Here is a tiny trained network, its code and every weight. The questions are about switching its units off for an input and a target symbol, where a switched-off unit gives its printed mean instead of its output.

import numpy as np


def w(rows, s, z=0):
    codes = np.array(rows[::2]) - 128.0
    scale = np.full(codes.shape[1], s)
    scale[-1] = z or s
    return codes * scale


def f(y):
    return np.maximum(y, 0)


def softmax(a):
    e = np.exp(a - a.max(-1, keepdims=True))
    return e / e.sum(-1, keepdims=True)


def log_softmax(a):
    a = a - a.max(-1, keepdims=True)
    return a - np.log(np.exp(a).sum(-1, keepdims=True))


def net(x, mask):
    ids = ['ΛΦαβγδεζηθμξπτ'.index(c) for c in x.split()]
    T = len(ids)
    res = E[ids] + P[:T]
    q, k, v = (res @ M[0].T for M in (Q, K, V))
    z = softmax(np.where(np.tri(T) > 0, q @ k.T / 2**0.5, -1e9)) @ v
    res = res + np.where(mask[0], z, O[0][:, -1]) @ O[0][:, :-1]
    y = f(res @ A[0][:, :-1].T + A[0][:, -1])
    res = res + np.where(mask[1:9], y, B[0][:, -1]) @ B[0][:, :-1]
    return log_softmax(res[-1] @ U[:, :-1].T + U[:, -1])


Q, K, V, O, A, B = {}, {}, {}, {}, {}, {}
E = w([
[160,33,212,220,194],'Λ',
[104,18,140,178,96],'Φ',
[123,55,174,164,102],'α',
[117,129,200,146,154],'β',
[79,102,61,173,146],'γ',
[202,55,118,92,147],'δ',
[124,133,109,12,205],'ε',
[109,44,151,160,91],'ζ',
[193,89,200,195,133],'η',
[41,176,133,76,121],'θ',
[115,85,67,2,74],'μ',
[15,193,94,86,117],'ξ',
[178,144,220,99,79],'π',
[207,107,211,156,96],'τ',
],0.016)
P = w([
[125,139,175,120,233],'0',
[171,128,121,172,138],'1',
[174,175,158,134,118],'2',
[89,100,81,99,115],'3',
[84,51,93,107,167],'4',
[144,43,140,140,114],'5',
[114,65,99,81,1],'6',
[167,35,138,145,84],'7',
[161,3,201,88,110],'8',
],0.009)
Q[0] = w([
[8,196,119,109,252],'head 0',
[9,32,219,61,222],'head 0',
],0.0041)
K[0] = w([
[159,188,109,165,131],'head 0',
[143,160,110,98,8],'head 0',
],0.011)
V[0] = w([
[2,161,42,218,192],'head 0',
[149,172,93,75,71],'head 0',
],0.0089)
O[0] = w([
[153,98,249,81,120,1],'head 0',
[108,126,129,141,22,125],'head 0',
],0.014,0.006)
A[0] = w([
[154,123,255,173,69,132],'neuron 0',
[110,146,147,198,104,255],'neuron 1',
[135,139,158,129,176,50],'neuron 2',
[82,77,194,132,44,134],'neuron 3',
[164,121,49,79,193,199],'neuron 4',
[195,137,130,28,105,98],'neuron 5',
[187,129,107,190,162,60],'neuron 6',
[115,112,145,119,204,81],'neuron 7',
],0.0086,0.0026)
B[0] = w([
[31,85,254,108,211,166],'neuron 0',
[24,235,88,131,137,186],'neuron 1',
[220,114,152,132,72,148],'neuron 2',
[53,208,103,163,168,179],'neuron 3',
[204,46,73,52,152,255],'neuron 4',
[227,169,129,189,149,168],'neuron 5',
[55,85,42,113,153,189],'neuron 6',
[254,147,100,211,56,168],'neuron 7',
],0.0053,0.0073)
U = w([
[237,106,127,2,133,168],'Λ',
[191,48,149,62,80,146],'Φ',
[171,91,138,96,97,58],'α',
[183,136,147,111,131,196],'β',
[127,65,204,80,139,156],'γ',
[141,150,126,149,161,21],'δ',
[135,127,155,125,134,6],'ε',
[137,84,162,123,134,120],'ζ',
[170,134,138,153,141,83],'η',
[71,120,187,65,143,251],'θ',
[83,196,144,201,115,160],'μ',
[27,129,184,62,167,118],'ξ',
[104,190,110,150,164,157],'π',
[117,162,119,139,171,74],'τ',
],0.0087,0.0025)

Each question gives the input, a string of symbols that net reads in full, and the target symbol t.
The units are the heads (2 rows each of Q, K, V and O) and the neurons (one row each of A and B). Each row of codes is followed by its name. A weight is (code - 128) times the scale printed after its matrix; where a second scale follows, it is the last column's (O, A, B and U).
mask holds one flag per unit, heads first, then neurons. A switched-off unit (its flag False) gives its mean, the last column of its rows in O or B, instead of its output. The means were averaged over made-up inputs and are rounded, as every weight is.
A unit's drop is (log p(t) with every unit on - log p(t) with that unit switched off) / (log p(t) with every unit on - log p(t) with every unit switched off).
The circuit of an input: a set's keep is (log p(t) with only the set's units on - log p(t) with every unit switched off) / (log p(t) with every unit on - log p(t) with every unit switched off). Starting from all 9 units, units are removed one at a time, each time the one whose removal leaves the highest keep (on an exact tie, the one counted first), for as long as the keep stays at least 0.8.
circuit, biggest first: the units of the circuit, biggest drop first
k most important neurons: the k neurons with the biggest drops, biggest first
drop when u is switched off: that unit's drop, to one decimal
input τ μ γ Λ, target μ: most important neuron : [neuron 4]
input ζ γ ζ ξ ζ, target ξ: 2 most important neurons : [neuron 3; neuron 0]
input β μ τ μ π η, target μ: circuit, biggest first : [head 0; neuron 4]
input ξ γ Λ ξ, target ξ: circuit, biggest first : [head 0; neuron 3]
input γ π τ, target γ: circuit, biggest first : [head 0; neuron 0]
input β γ ξ δ δ ζ μ θ η, target μ: 3 most important neurons : [neuron 4; neuron 1; neuron 3]
input τ ε ξ ξ ζ β, target ξ: circuit, biggest first : [head 0; neuron 0; neuron 3]
input α β ε, target Λ: circuit, biggest first : [neuron 4; head 0]
input Λ η Λ Λ τ, target Λ: circuit, biggest first : [head 0; neuron 4; neuron 1]
input γ μ μ δ μ γ Φ, target μ: 3 most important neurons : [neuron 3; neuron 4; neuron 1]
input Λ β τ, target Λ: 2 most important neurons : [neuron 4; neuron 2]
input δ μ ζ, target μ: circuit, biggest first : [neuron 4; head 0]
input ξ γ α, target ξ: 2 most important neurons : [neuron 0; neuron 3]
input μ π τ, target μ: 2 most important neurons : [neuron 4; neuron 1]
input α η π π Λ, target π: 2 most important neurons : [neuron 1; neuron 6]
input μ θ α μ θ ζ, target μ: 2 most important neurons : [neuron 3; neuron 4]
input μ μ π, target μ: 2 most important neurons : [neuron 4; neuron 1]
input π π π, target π: most important neuron : [neuron 1]
input ε τ γ π η μ α, target μ: drop when neuron 4 is switched off : 0.2
input δ γ γ Λ, target γ: drop when neuron 0 is switched off : 0.3
input Φ μ μ π μ μ γ θ, target μ: drop when neuron 4 is switched off : 0.3
